Here is a tiny trained network, its code and every weight. The questions are about switching its units off for an input and a target symbol, where a switched-off unit gives its printed mean instead of its output.

import numpy as np


def w(rows, s, z=0):
    codes = np.array(rows[::2]) - 128.0
    scale = np.full(codes.shape[1], s)
    scale[-1] = z or s
    return codes * scale


def norm(h):
    return h / np.sqrt((h * h).mean(-1, keepdims=True) + 1e-5)


def f(y):
    return np.maximum(y, 0)


def softmax(a):
    e = np.exp(a - a.max(-1, keepdims=True))
    return e / e.sum(-1, keepdims=True)


def log_softmax(a):
    a = a - a.max(-1, keepdims=True)
    return a - np.log(np.exp(a).sum(-1, keepdims=True))


def net(x, mask):
    ids = ['βδζηθμξπστφψ'.index(c) for c in x.split()]
    T = len(ids)
    res = E[ids] + P[:T]
    u = 0
    for l in range(2):
        q, k, v = (norm(res) @ M[l].T for M in (Q, K, V))
        z = softmax(np.where(np.tri(T) > 0, q @ k.T / 2**0.5, -1e9)) @ v
        res = res + np.where(mask[u], z, O[l][:, -1]) @ O[l][:, :-1]
        u += 1
        y = f(norm(res) @ A[l][:, :-1].T + A[l][:, -1])
        res = res + np.where(mask[u : u + 8], y, B[l][:, -1]) @ B[l][:, :-1]
        u += 8
    return log_softmax(norm(res)[-1] @ U[:, :-1].T + U[:, -1])


Q, K, V, O, A, B = {}, {}, {}, {}, {}, {}
E = w([
[167,137,150,107,141,151,122,173,99],'β',
[129,82,148,140,127,126,109,116,96],'δ',
[108,100,110,107,137,159,123,185,113],'ζ',
[165,134,100,89,114,126,125,121,133],'η',
[138,156,93,132,121,165,96,162,141],'θ',
[108,123,82,97,130,147,114,166,122],'μ',
[177,124,185,171,88,169,100,117,111],'ξ',
[134,135,143,130,104,123,76,73,147],'π',
[166,130,129,96,95,118,140,105,100],'σ',
[168,152,128,71,116,169,103,178,251],'τ',
[141,136,103,101,125,142,114,158,110],'φ',
[115,134,87,127,90,139,127,105,111],'ψ',
],0.022)
P = w([
[123,138,137,97,93,66,158,111,169],'0',
[103,205,136,146,171,128,105,138,34],'1',
[114,183,153,118,174,116,112,128,35],'2',
[122,164,164,97,181,97,106,97,33],'3',
[85,142,161,83,188,115,105,93,20],'4',
[83,134,170,78,188,107,90,95,2],'5',
[71,148,185,85,186,122,76,72,12],'6',
],0.0076)
Q[0] = w([
[109,57,105,237,133,30,254,132,239],'0.h1',
[128,172,108,115,114,157,159,142,149],'0.h1',
],0.0081)
K[0] = w([
[125,143,99,167,196,133,95,73,1],'0.h1',
[128,116,116,160,227,131,132,140,134],'0.h1',
],0.0088)
V[0] = w([
[73,81,2,69,138,116,121,137,79],'0.h1',
[155,110,162,102,157,121,130,204,127],'0.h1',
],0.0067)
O[0] = w([
[101,129,127,177,128,29,135,125,136,255],'0.h1',
[101,187,141,69,206,132,249,146,201,186],'0.h1',
],0.012,0.0041)
A[0] = w([
[166,135,63,112,156,102,79,134,152,179],'0.n1',
[73,116,128,71,171,177,23,107,108,72],'0.n2',
[187,38,192,201,222,113,58,129,223,195],'0.n3',
[157,84,106,214,112,80,82,146,94,69],'0.n4',
[185,113,185,121,128,107,45,140,1,188],'0.n5',
[132,174,78,84,110,143,169,70,92,254],'0.n6',
[37,149,179,149,128,120,25,75,163,176],'0.n7',
[85,109,170,106,154,24,158,139,156,119],'0.n8',
],0.0066,0.0043)
B[0] = w([
[116,101,164,164,153,150,127,108,65,177],'0.n1',
[180,170,204,111,122,56,164,2,141,172],'0.n2',
[95,221,56,42,158,205,165,184,147,152],'0.n3',
[101,84,191,144,128,91,63,190,176,186],'0.n4',
[46,97,78,129,129,100,132,108,105,254],'0.n5',
[149,128,163,108,213,152,124,196,140,247],'0.n6',
[184,98,97,132,161,120,161,178,104,192],'0.n7',
[135,192,139,182,72,182,128,84,109,197],'0.n8',
],0.0094,0.0072)
Q[1] = w([
[60,207,168,53,226,147,78,116,64],'1.h1',
[73,208,208,129,182,145,121,84,2],'1.h1',
],0.0088)
K[1] = w([
[169,148,112,80,18,129,150,178,254],'1.h1',
[168,93,83,90,68,119,160,137,222],'1.h1',
],0.0069)
V[1] = w([
[198,121,104,227,163,171,76,173,170],'1.h1',
[1,74,64,144,104,152,111,176,153],'1.h1',
],0.0081)
O[1] = w([
[34,161,204,151,183,147,63,56,121,47],'1.h1',
[219,115,208,230,192,189,220,83,1,2],'1.h1',
],0.0095,0.00092)
A[1] = w([
[113,159,153,148,140,160,100,88,123,119],'1.n1',
[126,45,145,156,129,108,61,82,98,188],'1.n2',
[152,147,174,170,189,108,217,146,129,140],'1.n3',
[90,176,82,147,122,71,111,182,109,124],'1.n4',
[116,125,116,134,102,115,105,145,69,148],'1.n5',
[118,80,142,250,114,44,135,125,109,2],'1.n6',
[91,182,107,104,135,119,174,124,163,156],'1.n7',
[114,102,124,104,99,203,86,90,121,43],'1.n8',
],0.013,0.0046)
B[1] = w([
[128,55,102,47,128,47,162,121,88,156],'1.n1',
[107,227,51,235,136,201,127,177,134,226],'1.n2',
[72,106,75,106,78,141,135,88,255,238],'1.n3',
[156,162,197,129,75,104,162,53,77,238],'1.n4',
[185,165,76,63,158,104,141,91,217,196],'1.n5',
[200,64,201,89,192,126,40,141,161,252],'1.n6',
[156,155,175,182,124,151,87,203,73,254],'1.n7',
[157,90,224,33,18,195,173,88,118,140],'1.n8',
],0.0092,0.0091)
U = w([
[121,177,133,104,183,163,159,235,169,111],'β',
[39,120,75,121,71,72,55,153,161,150],'δ',
[142,197,26,139,80,222,84,72,137,3],'ζ',
[62,170,96,204,103,143,205,113,216,175],'η',
[127,69,174,69,72,211,81,80,77,174],'θ',
[140,218,193,158,67,109,141,125,78,2],'μ',
[117,139,122,124,129,159,127,109,140,28],'ξ',
[149,119,190,100,172,75,131,60,202,66],'π',
[151,99,111,172,146,188,229,103,113,236],'σ',
[174,108,37,97,105,83,160,153,104,192],'τ',
[153,95,104,198,155,135,48,182,93,237],'φ',
[2,150,136,155,174,146,130,61,103,142],'ψ',
],0.0085,0.0021)

Each question gives the input, a string of symbols that net reads in full, and the target symbol t.
The units are the heads (2 rows each of Q, K, V and O) and the neurons (one row each of A and B). Each row of codes is followed by its name. A weight is (code - 128) times the scale printed after its matrix; where a second scale follows, it is the last column's (O, A, B and U).
mask holds one flag per unit, layer by layer, with each layer's heads first. A switched-off unit (its flag False) gives its mean, the last column of its rows in O or B, instead of its output. The means were averaged over made-up inputs and are rounded, as every weight is.
A unit's drop is (log p(t) with every unit on - log p(t) with that unit switched off) / (log p(t) with every unit on - log p(t) with every unit switched off).
The circuit of an input: a set's keep is (log p(t) with only the set's units on - log p(t) with every unit switched off) / (log p(t) with every unit on - log p(t) with every unit switched off). Starting from the 12 units with the biggest drops (on a tie, the unit counted first), units are removed one at a time, each time the one whose removal leaves the highest keep (on an exact tie, the one counted first), for as long as the keep stays at least 0.8.
units of the circuit, in order: the units of the circuit, biggest drop first
k most important neurons: the k neurons with the biggest drops, biggest first
drop of u: that unit's drop, to one decimal
input β φ δ τ δ δ, target ψ: units of the circuit, in order : [1.n6; 0.n3]
input ψ η φ φ ψ θ η, target φ: 2 most important neurons : [1.n2; 1.n6]
input π ξ ψ π ψ φ, target ζ: units of the circuit, in order : [0.h1; 1.n2; 1.n5]
input ξ ψ μ ξ ψ, target θ: units of the circuit, in order : [0.h1]
input π μ ψ, target ζ: 4 most important neurons : [1.n2; 0.n2; 0.n5; 1.n5]
input ζ β μ δ ξ δ ψ, target η: units of the circuit, in order : [1.n3; 0.h1]
input ψ β ψ φ η δ δ, target φ: units of the circuit, in order : [0.h1; 1.n2; 1.n6]
input φ ψ π π, target μ: 3 most important neurons : [0.n5; 1.n4; 0.n8]
input θ θ ψ β σ ξ, target ψ: units of the circuit, in order : [1.h1; 0.n5]
input θ ψ ψ ψ μ η β, target ψ: 2 most important neurons : [0.n5; 0.n2]
input ψ μ δ δ ψ, target φ: units of the circuit, in order : [0.h1; 1.n6]
input ζ μ β, target η: units of the circuit, in order : [1.n3; 0.h1]
input η β ψ β φ, target δ: units of the circuit, in order : [1.h1; 0.n5]
input ψ β σ β, target φ: units of the circuit, in order : [0.h1]
input π φ β, target ζ: 3 most important neurons : [1.n2; 0.n5; 0.n2]
input φ μ β μ ζ, target μ: units of the circuit, in order : [0.h1; 1.n4; 0.n8]
input π φ ξ ψ σ, target ζ: units of the circuit, in order : [0.h1; 1.n2]
input φ η φ φ ξ, target μ: 3 most important neurons : [0.n5; 0.n3; 1.n4]
input θ τ β β φ δ ξ, target θ: 3 most important neurons : [1.n8; 0.n5; 0.n1]
input θ ψ ψ ζ, target ψ: 2 most important neurons : [0.n5; 0.n2]
input φ τ ψ β ψ, target β: units of the circuit, in order : [0.n6]
input μ ψ η μ φ ξ, target π: 2 most important neurons : [1.n6; 0.n3]
input ζ η ψ δ μ, target η: 2 most important neurons : [1.n3; 0.n2]
input φ ψ ψ, target μ: 2 most important neurons : [0.n5; 1.n4]
input φ σ φ θ ψ δ, target μ: 2 most important neurons : [0.n5; 0.n8]
input ζ μ ξ π η, target η: drop of 0.n2 : 0.1
input ψ ψ π σ, target φ: drop of 0.h1 : 1.3
input ψ ψ φ ξ β ψ φ, target φ: drop of 0.h1 : 2.4
input δ ψ β η, target σ: drop of 1.h1 : 0.7
